Here is a tiny trained network, its code and every weight. The questions are about switching its units off for an input and a target symbol, where a switched-off unit gives its printed mean instead of its output.

import numpy as np


def w(rows, s, z=0):
    codes = np.array(rows[::2]) - 128.0
    scale = np.full(codes.shape[1], s)
    scale[-1] = z or s
    return codes * scale


def softmax(a):
    e = np.exp(a - a.max(-1, keepdims=True))
    return e / e.sum(-1, keepdims=True)


def log_softmax(a):
    a = a - a.max(-1, keepdims=True)
    return a - np.log(np.exp(a).sum(-1, keepdims=True))


def net(x, mask):
    ids = ['αηπστφψ'.index(c) for c in x.split()]
    T = len(ids)
    res = E[ids] + P[:T]
    u = 0
    for l in range(3):
        r = res
        for j in range(3):
            rows = slice(2 * j, 2 * j + 2)
            q, k, v = (r @ M[l][rows].T for M in (Q, K, V))
            z = softmax(np.where(np.tri(T) > 0, q @ k.T / 2**0.5, -1e9)) @ v
            o = O[l][rows]
            res = res + np.where(mask[u + j], z, o[:, -1]) @ o[:, :-1]
        u += 3
    return log_softmax(res[-1] @ U[:, :-1].T + U[:, -1])


Q, K, V, O = {}, {}, {}, {}
E = w([
[9,83,135,121,133,195,125],'α',
[93,162,93,69,210,90,50],'η',
[187,127,160,228,109,132,126],'π',
[79,84,118,155,178,39,239],'σ',
[175,90,98,71,154,208,119],'τ',
[124,97,228,103,40,172,56],'φ',
[175,160,161,55,251,205,199],'ψ',
],0.017)
P = w([
[133,254,196,120,98,121,218],'0',
[164,157,146,132,117,133,144],'1',
[136,109,121,135,143,133,110],'2',
[113,67,115,135,163,142,92],'3',
[108,30,84,155,192,145,40],'4',
[107,9,128,175,195,175,19],'5',
],0.0064)
Q[0] = w([
[77,118,96,85,120,104,108],'0.h1',
[126,79,56,132,163,140,166],'0.h1',
[84,111,128,102,161,82,152],'0.h2',
[107,204,65,110,103,83,79],'0.h2',
[115,132,103,16,67,166,2],'0.h3',
[78,172,141,92,185,91,131],'0.h3',
],0.0091)
K[0] = w([
[112,77,119,39,138,96,46],'0.h1',
[99,76,118,116,196,97,152],'0.h1',
[114,125,92,169,143,142,65],'0.h2',
[151,255,142,83,165,85,98],'0.h2',
[145,75,170,75,75,141,65],'0.h3',
[110,86,57,58,165,125,129],'0.h3',
],0.0089)
V[0] = w([
[111,134,101,174,20,68,99],'0.h1',
[202,200,182,78,92,183,78],'0.h1',
[47,74,122,109,243,80,110],'0.h2',
[68,164,173,167,99,227,88],'0.h2',
[138,154,94,127,90,82,89],'0.h3',
[160,111,254,142,89,130,89],'0.h3',
],0.0058)
O[0] = w([
[118,164,171,62,209,167,124,32],'0.h1',
[64,147,75,160,157,112,84,3],'0.h1',
[91,78,180,148,126,165,13,239],'0.h2',
[118,82,2,115,98,133,159,128],'0.h2',
[92,57,141,154,157,146,116,42],'0.h3',
[145,143,142,29,87,71,52,184],'0.h3',
],0.0073,0.0035)
Q[1] = w([
[109,136,127,219,141,118,176],'1.h1',
[66,149,187,96,102,128,96],'1.h1',
[118,59,148,128,172,127,130],'1.h2',
[100,122,205,152,113,114,114],'1.h2',
[125,129,141,109,191,174,146],'1.h3',
[112,90,135,134,141,10,191],'1.h3',
],0.011)
K[1] = w([
[110,141,96,254,166,84,211],'1.h1',
[55,162,105,98,69,155,18],'1.h1',
[134,39,103,119,182,159,65],'1.h2',
[74,41,80,108,176,170,164],'1.h2',
[118,31,167,226,114,88,121],'1.h3',
[204,62,227,127,136,180,118],'1.h3',
],0.0069)
V[1] = w([
[184,204,123,117,109,155,160],'1.h1',
[44,254,202,103,57,112,128],'1.h1',
[87,184,193,133,48,228,125],'1.h2',
[168,106,160,113,196,225,19],'1.h2',
[162,129,146,75,226,241,155],'1.h3',
[66,121,157,128,166,76,159],'1.h3',
],0.0067)
O[1] = w([
[122,113,86,103,175,228,140,55],'1.h1',
[154,68,1,123,149,78,133,176],'1.h1',
[164,18,34,135,155,103,182,157],'1.h2',
[102,195,10,116,106,80,224,108],'1.h2',
[78,236,88,2,44,210,191,136],'1.h3',
[119,143,101,117,137,142,55,253],'1.h3',
],0.0067,0.0025)
Q[2] = w([
[244,98,148,168,90,124,195],'2.h1',
[76,60,179,181,93,82,156],'2.h1',
[132,132,148,138,58,96,108],'2.h2',
[104,133,108,115,166,156,73],'2.h2',
[163,154,135,184,183,173,200],'2.h3',
[148,180,74,174,177,143,74],'2.h3',
],0.011)
K[2] = w([
[178,176,164,254,71,159,162],'2.h1',
[67,77,183,158,72,124,129],'2.h1',
[169,92,139,222,94,163,117],'2.h2',
[77,91,49,125,138,103,182],'2.h2',
[137,216,223,164,113,155,225],'2.h3',
[150,251,119,154,121,184,75],'2.h3',
],0.0079)
V[2] = w([
[75,141,180,58,209,139,201],'2.h1',
[122,162,121,140,143,205,76],'2.h1',
[131,90,115,21,144,78,151],'2.h2',
[126,124,83,159,205,123,214],'2.h2',
[161,146,172,164,74,132,80],'2.h3',
[117,60,111,152,254,77,132],'2.h3',
],0.0072)
O[2] = w([
[46,66,115,119,169,137,2,143],'2.h1',
[192,142,21,164,14,80,112,89],'2.h1',
[98,102,201,64,164,120,92,156],'2.h2',
[114,150,191,250,108,194,114,151],'2.h2',
[188,114,79,52,167,121,80,123],'2.h3',
[133,212,87,164,34,172,86,254],'2.h3',
],0.0069,0.0039)
U = w([
[95,3,70,188,56,155,94,4],'α',
[97,204,101,151,131,67,85,161],'η',
[214,134,131,184,82,100,171,189],'π',
[122,86,222,179,149,86,97,87],'σ',
[122,162,162,97,90,113,153,60],'τ',
[180,63,126,71,145,56,125,168],'φ',
[137,208,154,40,104,244,148,205],'ψ',
],0.0067,0.0029)

Each question gives the input, a string of symbols that net reads in full, and the target symbol t.
The units are the heads (2 rows each of Q, K, V and O). Each row of codes is followed by its name. A weight is (code - 128) times the scale printed after its matrix; where a second scale follows, it is the last column's (O and U).
mask holds one flag per head, layer by layer. A switched-off head (its flag False) gives its mean, the last column of its rows in O, instead of its output. The means were averaged over made-up inputs and are rounded, as every weight is.
A unit's drop is (log p(t) with every unit on - log p(t) with that unit switched off) / (log p(t) with every unit on - log p(t) with every unit switched off).
The circuit of an input: a set's keep is (log p(t) with only the set's units on - log p(t) with every unit switched off) / (log p(t) with every unit on - log p(t) with every unit switched off). Starting from all 9 units, units are removed one at a time, each time the one whose removal leaves the highest keep (on an exact tie, the one counted first), for as long as the keep stays at least 0.8.
circuit, biggest first: the units of the circuit, biggest drop first
unit that matters most: the unit with the biggest drop
which heads matter: for each layer, one digit per head in row order, 1 if its drop is at least 0.15 and else 0, layers parted by /
drop when u is switched off: that unit's drop, to one decimal
input ψ σ ψ, target σ: which heads matter => 000 / 001 / 001
input α φ π φ σ τ, target φ: circuit, biggest first => 0.h3; 2.h3
input ψ φ ψ, target φ: circuit, biggest first => 1.h3; 2.h3
input φ σ α τ σ π, target π: circuit, biggest first => 2.h1
input σ α σ, target α: which heads matter => 011 / 010 / 101
input ψ α π φ, target φ: which heads matter => 101 / 000 / 001
input π σ α σ, target α: circuit, biggest first => 0.h2; 2.h3
input σ π σ, target π: circuit, biggest first => 2.h1; 1.h3
input π σ σ, target σ: which heads matter => 000 / 000 / 100
input α σ ψ σ, target ψ: which heads matter => 000 / 001 / 000
input φ α ψ τ, target α: which heads matter => 101 / 111 / 001
input σ σ φ σ φ σ, target φ: circuit, biggest first => 2.h2; 0.h3
input ψ σ π ψ, target σ: drop when 0.h1 is switched off => -0.6
input σ φ τ, target φ: unit that matters most => 0.h3
input σ σ ψ π φ, target φ: drop when 0.h3 is switched off => 0.2
input σ ψ η τ σ, target ψ: drop when 1.h3 is switched off => 0.8
input α ψ η σ σ π, target π: drop when 0.h2 is switched off => 0.0
